Below are the code and all the weights of a small trained network. Each question names an input and a class and asks about switching units off, where a switched-off unit gives its printed mean instead of its output.

import numpy as np


def w(rows, s, z=0):
    codes = np.array(rows[::2]) - 128.0
    scale = np.full(codes.shape[1], s)
    scale[-1] = z or s
    return codes * scale


def f(y):
    return y / 2 * (1 + np.tanh(0.7978845608 * (y + 0.044715 * y**3)))


def log_softmax(a):
    a = a - a.max(-1, keepdims=True)
    return a - np.log(np.exp(a).sum(-1, keepdims=True))


def net(x, mask):
    res = np.array(x, float).reshape(1, 7) / 4 @ E
    y = f(res @ A[0][:, :-1].T + A[0][:, -1])
    res = res + np.where(mask, y, B[0][:, -1]) @ B[0][:, :-1]
    return log_softmax(res[-1] @ U[:, :-1].T + U[:, -1])


A, B = {}, {}
E = w([
[142,122,142,133,85,98,91,123,80,166,86,151],'x0',
[170,112,171,120,111,119,121,154,168,103,172,95],'x1',
[173,115,205,103,61,190,225,21,89,9,62,174],'x2',
[156,139,135,120,113,151,101,123,109,163,126,160],'x3',
[125,168,81,101,127,156,140,116,87,169,119,173],'x4',
[6,110,199,1,107,161,124,194,211,160,61,173],'x5',
[64,31,144,196,38,198,190,212,47,167,225,192],'x6',
],0.0073)
A[0] = w([
[180,119,123,106,101,177,199,68,145,68,68,152,192],'n0',
[84,55,144,163,73,202,140,169,69,129,173,125,87],'n1',
[87,50,144,194,69,150,201,170,68,145,223,180,105],'n2',
[122,120,154,102,111,156,151,68,90,80,132,153,115],'n3',
[180,183,111,80,166,91,66,53,158,95,81,86,91],'n4',
[206,136,58,253,165,129,112,100,39,80,191,109,53],'n5',
[112,142,54,170,200,113,62,229,123,210,174,82,165],'n6',
[150,135,174,159,75,192,210,75,103,21,83,169,178],'n7',
[81,145,64,144,168,82,84,196,133,152,168,108,190],'n8',
[135,110,121,115,182,115,152,108,126,146,127,170,102],'n9',
[222,135,100,201,136,103,156,77,79,134,157,86,59],'n10',
[161,122,182,106,90,175,216,61,85,59,92,128,153],'n11',
[61,120,182,51,130,172,108,192,142,124,83,144,3],'n12',
[84,68,102,214,92,150,150,170,117,123,171,180,101],'n13',
[120,102,148,125,123,120,141,87,103,121,111,150,51],'n14',
],0.0062,0.0018)
B[0] = w([
[137,163,102,166,78,104,110,102,156,146,182,174,195],'n0',
[160,170,78,53,224,97,96,80,98,30,101,52,202],'n1',
[195,197,80,90,189,116,97,68,63,3,78,77,231],'n2',
[134,125,92,189,108,113,131,145,154,162,144,139,165],'n3',
[218,157,81,62,216,128,103,39,65,67,66,76,213],'n4',
[22,52,234,47,154,185,214,234,137,181,43,197,229],'n5',
[167,125,79,208,42,64,83,143,180,163,177,197,246],'n6',
[139,124,81,199,77,88,85,153,164,181,200,176,219],'n7',
[129,91,122,219,102,123,96,117,156,121,187,176,206],'n8',
[115,143,116,109,144,130,128,124,159,123,169,131,129],'n9',
[55,68,174,29,116,189,190,199,130,166,87,166,198],'n10',
[135,96,85,175,69,34,63,159,172,204,157,175,209],'n11',
[20,77,181,89,101,223,227,198,147,150,68,178,182],'n12',
[174,196,123,62,149,112,92,86,117,77,119,75,192],'n13',
[155,111,149,145,97,108,123,102,147,128,106,149,136],'n14',
],0.0063,0.011)
U = w([
[130,126,99,249,78,96,91,128,144,163,213,139,252],'0',
[158,187,107,89,194,118,108,67,96,87,117,70,96],'1',
[51,73,190,81,119,174,209,187,130,160,108,141,29],'2',
],0.016,0.0016)

Each question gives the input, the list of numbers given to net, and the class t.
The units are the neurons (one row each of A and B). Each row of codes is followed by its name. A weight is (code - 128) times the scale printed after its matrix; where a second scale follows, it is the last column's (A, B and U).
mask holds one flag per neuron, in row order. A switched-off neuron (its flag False) gives its mean, the last column of its row in B, instead of its output. The means were averaged over made-up inputs and are rounded, as every weight is.
A unit's drop is (log p(t) with every unit on - log p(t) with that unit switched off) / (log p(t) with every unit on - log p(t) with every unit switched off).
The circuit of an input: a set's keep is (log p(t) with only the set's units on - log p(t) with every unit switched off) / (log p(t) with every unit on - log p(t) with every unit switched off). Starting from the 12 units with the biggest drops (on a tie, the unit counted first), units are removed one at a time, each time the one whose removal leaves the highest keep (on an exact tie, the one counted first), for as long as the keep stays at least 0.8.
circuit, biggest first: the units of the circuit, biggest drop first
top k neurons: the k neurons with the biggest drops, biggest first
drop when u is switched off: that unit's drop, to one decimal
input [4,6,4,-1,6,2,7], class 1: circuit, biggest first : n2
input [0,3,-7,-3,-1,-8,-7], class 2: top 2 neurons : n5; n10
input [0,-5,-1,3,-7,8,8], class 1: top 2 neurons : n2; n1
input [5,-1,-5,3,-7,0,8], class 1: circuit, biggest first : n2; n1
input [4,0,-6,-5,0,-8,-3], class 2: top 2 neurons : n5; n10
input [0,-4,4,-3,5,5,-4], class 2: top 3 neurons : n6; n2; n12
input [-7,-8,-8,7,4,6,8], class 0: top 3 neurons : n6; n8; n4
input [8,-6,-5,-1,1,-6,1], class 2: top 2 neurons : n5; n10
input [-2,6,-6,0,-8,-1,8], class 1: top 3 neurons : n2; n1; n13
input [-1,-1,5,7,-5,-6,1], class 2: top 4 neurons : n5; n10; n6; n8
input [-2,6,-1,7,2,3,-2], class 2: top 3 neurons : n2; n1; n13
input [-2,-3,8,-7,-1,-8,-6], class 0: top 2 neurons : n7; n11
input [-5,1,8,-7,7,3,6], class 0: top 2 neurons : n7; n11
input [-8,-2,3,-2,0,-8,-4], class 2: circuit, biggest first : n5
input [5,3,5,3,5,7,7], class 1: top 3 neurons : n2; n1; n5
input [5,-2,-7,-8,-2,6,2], class 0: drop when n5 is switched off : 1.0
input [3,-3,0,-5,0,5,6], class 1: drop when n10 is switched off : 0.0
input [-5,-1,8,5,-2,-6,-3], class 0: drop when n7 is switched off : 0.2
input [-8,5,-3,-8,0,-2,5], class 1: drop when n2 is switched off : 0.1
